Each row has two labels, one from each of two sets.
[ 16  -3 -32 -17  -4  -5  -3 -19 -21  14  -9  12   1  28  -2  12   4   0
   5   0  -6   2   6   3   3   2 -11   3   2 -13   4   3   1  18   0  13
  10   9  -8 -19  -3   3  18   5 -10  -5] : K + Mibub
[  2 -10 -28  -5   6  13  -1 -12   5  14  -9 -10 -13  18 -15  15  -2   4
  -3  -7  -8   0   7  -7   7   5 -18  10   2  -3  -1  -3   6  24   1  13
  11  11  -7  -9 -23 -12  12   8  -6   6] : K + vodep
[ -1 -12  -9   2   4   7   5   3   9   1 -13  -8 -12   6  -6   9   1   3
  -1  -4  -6   3   0   7   5  -2  -3  -1   7  -9   7   5   2  17   5  12
  -1   0  -7  -9 -18  -5  15   8  -5   4] : K + Tise
[ 15  -4 -69 -20  11  -7   5 -52 -51  22 -10   7 -17  48 -15  19  -4   3
  14   5  -8 -15  25 -12   7   7 -28  17   2 -16 -14  -7   3  37   0   1
  49  41  -1 -29  -3   1  27  10 -17   5] : Q + Mibub
[ 24   2   1 -28   3   6   2 -25 -26  22 -24  31   3  44  -7  12  -3  -2
   5   0  -1  -9   5   5   4   3 -14   0  -9 -16   8  18   9  20   2  18
  10 -11  -7 -12 -17   2  13   3  -6  -4] : K + Tise
[ 10   7 -22 -11   2  -8   5 -21 -36  14  -1  28  -1  30  -3   3  -7   1
  10   6  -1  -4   6  -2   0   5  -7   3 -10 -10  -6   8   2   8   0  -5
  18   1  -1  -7   6  12   8   3  -3  -4] : Q + Tise
[  1  -4 -31  -3  12   8  -1 -17  -6   9   1 -13 -21  15 -11   7  -3   6
   3   1  -2  -9  10 -18   3   5 -18   8  -1  -3 -24  -4  -1  13   3  -4
  22  16   4  -7 -12 -10  -1   4 -10  18] : N + vodep
[ -1   6 -18   0   6  -4   7 -16 -33   6  -4  15  -9  14  -2   0  -4  -2
  13   7  -2  -6  11  -5   2   4  -3  10  -2  -4  -8   1  -2  -1   2 -18
  25  10   5  -2  11   2  -1   5  -3   5] : Q + Tise
[ 18  -5 -15 -22   2  -3  13 -24 -20  22 -12  25  -6  39 -12  15  -1   1
  11  -4  -3  -1   5  -2   6   7 -17  -2  -3 -18   4  16   6  21   4  14
   6  -4   7 -11 -14  -2  17   8 -10   2] : K + Tise
[ 15  -4 -44 -25   4   8   1 -33 -22  25 -16  26  -8  51 -16  18  -4   0
   1 -10  -6   0  16  -5  11   6 -23   2  -8 -18   6   7   9  35   2  22
  20   2 -10 -19 -26  -1  23   6 -14   2] : K + kotas
[ 23   5 -18 -30  -2  -1   3 -32 -28  27  -6  48   8  57  -9  15  -3  -2
   4  -1   1  -3   9  -4   7   5 -16  -7 -14 -15   9  11  11  19   0  21
   7 -18  -9  -5 -14  10  12   8  -9  -4] : K + Tise
[ 15  -9  -4 -13   5  -3   1 -15 -12  14  -9  25  -2  30  -6   8  -6  -5
   3  -2  -3   2  -2   4   3   2 -10   4  -5 -13   8  11   5  18   2  15
   3  -3  -7  -8 -18   4  12   7  -6  -2] : K + kotas
[ 17   1 -22 -19   1   5   3 -22 -27  21 -10  37   2  35  -6  14  -5   0
   5  -1  -2  -4   3   1   7   5 -13   4  -6 -10  -6  12   6  17   0  14
  16 -10 -10 -10 -12   7  14   5  -8  -5] : K + Tise
[ 24  -1 -43 -32  -4  -8   4 -33 -37  20  -8  31   8  39  -3  13   1  -4
  11   1  -4  -2   7  -3   1   1 -14   3  -3 -11   6   4   5  28   2  13
  15   3  -6 -15   3   9  20   5  -8  -4] : K + Mibub
[ 17   7 -41 -15   1  -9   8 -32 -42  21   8  30   2  45  -4   5  -5  -3
   9   3  -7 -11   8  -8   2   4 -11   6 -11 -10  -5  -2   2   8   0  -3
  26   6  -3 -10  15  17   7   7  -2  -9] : N + Mibub
[ 14   4 -14 -16   6   3   3 -18 -12  20 -11  32   1  34  -7  11  -1   3
   6  -5  -2   0   3   1   2   3 -11  -4  -8 -13   5  13   5  16   0  14
   6  -9  -2  -4 -19   8  18   9  -7  -7] : K + kotas
[ 23   0 -27 -14   1  -4   3 -20 -26  21 -11  33   2  38  -5  12   0   6
   6   0  -1  -2   4   2   6   3 -11   4  -5 -21   7  14   4  23   2  15
  13  -5 -13 -13 -13   7  16   6 -10 -10] : K + Tise
[ 22   2   6 -20  -4  -4  -2 -16 -18  21  -8  49  10  35  -3  10  -3  -3
   3   0   3   2  -3   4   3   3  -8  -4 -12 -14  14  17  10  14   3  11
   1 -23 -11   1 -15  11  11  10  -2 -10] : K + Tise
